Below are the code and all the weights of a small trained network. Each question names an input and a class and asks about switching units off, where a switched-off unit gives its printed mean instead of its output.

import numpy as np


def w(rows, s, z=0):
    codes = np.array(rows[::2]) - 128.0
    scale = np.full(codes.shape[1], s)
    scale[-1] = z or s
    return codes * scale


def norm(h):
    return h / np.sqrt((h * h).mean(-1, keepdims=True) + 1e-5)


def f(y):
    return np.maximum(y, 0)


def log_softmax(a):
    a = a - a.max(-1, keepdims=True)
    return a - np.log(np.exp(a).sum(-1, keepdims=True))


def net(x, mask):
    res = np.array(x, float).reshape(1, 6) / 4 @ E
    u = 0
    for l in range(3):
        y = f(norm(res) @ A[l][:, :-1].T + A[l][:, -1])
        res = res + np.where(mask[u : u + 5], y, B[l][:, -1]) @ B[l][:, :-1]
        u += 5
    return log_softmax(norm(res)[-1] @ U[:, :-1].T + U[:, -1])


A, B = {}, {}
E = w([
[39,57,46,119,123,141,119,102,222],'x0',
[2,142,84,129,110,73,114,232,100],'x1',
[231,75,141,66,21,97,64,49,187],'x2',
[200,53,170,145,100,56,180,146,185],'x3',
[253,97,106,180,134,152,179,213,101],'x4',
[173,135,98,206,95,84,155,150,49],'x5',
],0.0067)
A[0] = w([
[122,176,131,159,123,184,164,103,90,183],'L0N0',
[162,73,89,82,115,90,176,138,175,88],'L0N1',
[132,98,70,88,152,184,129,95,72,18],'L0N2',
[49,161,84,145,124,254,93,127,185,77],'L0N3',
[27,126,57,99,199,252,124,115,142,1],'L0N4',
],0.0076,0.0032)
B[0] = w([
[116,123,196,85,153,144,75,205,96,214],'L0N0',
[148,70,138,133,53,143,123,88,157,202],'L0N1',
[47,121,112,63,111,110,183,188,143,154],'L0N2',
[102,122,171,113,98,254,86,102,114,240],'L0N3',
[72,123,119,212,130,199,101,110,150,253],'L0N4',
],0.0098,0.0047)
A[1] = w([
[100,142,68,71,148,89,72,49,207,74],'L1N0',
[124,86,30,164,96,22,146,194,97,159],'L1N1',
[70,148,1,96,119,246,138,189,131,4],'L1N2',
[197,25,163,168,190,137,124,102,210,107],'L1N3',
[153,94,114,82,104,171,227,133,142,54],'L1N4',
],0.0074,0.0024)
B[1] = w([
[98,226,138,30,249,145,190,126,73,203],'L1N0',
[108,174,54,218,73,48,90,2,84,218],'L1N1',
[87,42,244,236,143,120,124,156,91,254],'L1N2',
[142,27,64,72,101,75,136,189,150,248],'L1N3',
[149,184,163,151,118,196,115,156,237,169],'L1N4',
],0.0073,0.0047)
A[2] = w([
[206,106,118,149,123,113,175,189,245,127],'L2N0',
[183,210,105,111,198,137,123,218,68,178],'L2N1',
[109,170,169,2,149,126,133,70,143,28],'L2N2',
[98,169,107,89,91,165,127,80,230,40],'L2N3',
[187,195,173,134,194,117,176,206,71,6],'L2N4',
],0.0079,0.0015)
B[2] = w([
[144,53,158,87,101,82,168,162,244,254],'L2N0',
[167,132,87,176,208,113,247,97,119,244],'L2N1',
[139,207,95,64,143,143,13,144,111,232],'L2N2',
[157,188,120,102,133,125,156,164,84,210],'L2N3',
[176,167,128,110,215,90,179,100,107,239],'L2N4',
],0.012,0.0044)
U = w([
[214,41,127,88,42,66,159,150,247,97],'0',
[220,173,123,169,204,80,203,125,94,73],'1',
[78,106,161,191,127,213,106,160,137,254],'2',
[129,126,79,230,15,43,134,100,97,35],'3',
[168,189,125,28,106,129,59,121,146,71],'4',
],0.012,0.0024)

Each question gives the input, the list of numbers given to net, and the class t.
The units are the neurons (one row each of A and B). Each row of codes is followed by its name. A weight is (code - 128) times the scale printed after its matrix; where a second scale follows, it is the last column's (A, B and U).
mask holds one flag per neuron, layer by layer. A switched-off neuron (its flag False) gives its mean, the last column of its row in B, instead of its output. The means were averaged over made-up inputs and are rounded, as every weight is.
A unit's drop is (log p(t) with every unit on - log p(t) with that unit switched off) / (log p(t) with every unit on - log p(t) with every unit switched off).
The circuit of an input: a set's keep is (log p(t) with only the set's units on - log p(t) with every unit switched off) / (log p(t) with every unit on - log p(t) with every unit switched off). Starting from the 12 units with the biggest drops (on a tie, the unit counted first), units are removed one at a time, each time the one whose removal leaves the highest keep (on an exact tie, the one counted first), for as long as the keep stays at least 0.8.
circuit, biggest first: the units of the circuit, biggest drop first
unit that matters most: the unit with the biggest drop
k most important neurons: the k neurons with the biggest drops, biggest first
top k neurons in layer l: the k neurons of layer l with the biggest drops, biggest first
drop of u: that unit's drop, to one decimal
input [-2,-7,8,0,-2,-3], class 4: unit that matters most : L2N2
input [6,7,6,-7,-7,4], class 2: circuit, biggest first : L1N2; L0N3
input [3,4,-7,5,-6,6], class 3: circuit, biggest first : L1N1; L0N3
input [-3,-7,-7,7,3,-2], class 0: circuit, biggest first : L2N0; L1N3
input [-4,5,-3,6,5,4], class 3: 4 most important neurons : L1N1; L1N0; L0N3; L0N0
input [-7,-4,-3,5,3,-6], class 0: 3 most important neurons : L2N0; L1N3; L1N0
input [7,-5,5,-8,-2,-8], class 2: 2 most important neurons : L0N4; L0N3
input [2,5,8,7,-4,8], class 3: 3 most important neurons : L1N1; L0N3; L2N0
input [-8,1,2,-8,-4,-5], class 2: top 2 neurons in layer 1 : L1N0; L1N3
input [-3,8,-1,4,5,5], class 3: top 2 neurons in layer 1 : L1N1; L1N0
input [-8,-2,3,-8,5,-8], class 1: top 2 neurons in layer 2 : L2N1; L2N4
input [-1,-6,1,0,-2,-2], class 4: 2 most important neurons : L2N2; L1N0
input [8,-5,-7,7,-3,7], class 0: 2 most important neurons : L1N3; L2N0
input [5,0,8,-1,-6,8], class 4: circuit, biggest first : L1N0
input [5,3,-5,5,7,-6], class 0: drop of L2N0 : 0.4
input [-8,7,8,-5,4,1], class 1: drop of L1N3 : 0.1
input [-7,6,-1,7,-2,5], class 3: drop of L1N0 : 0.2
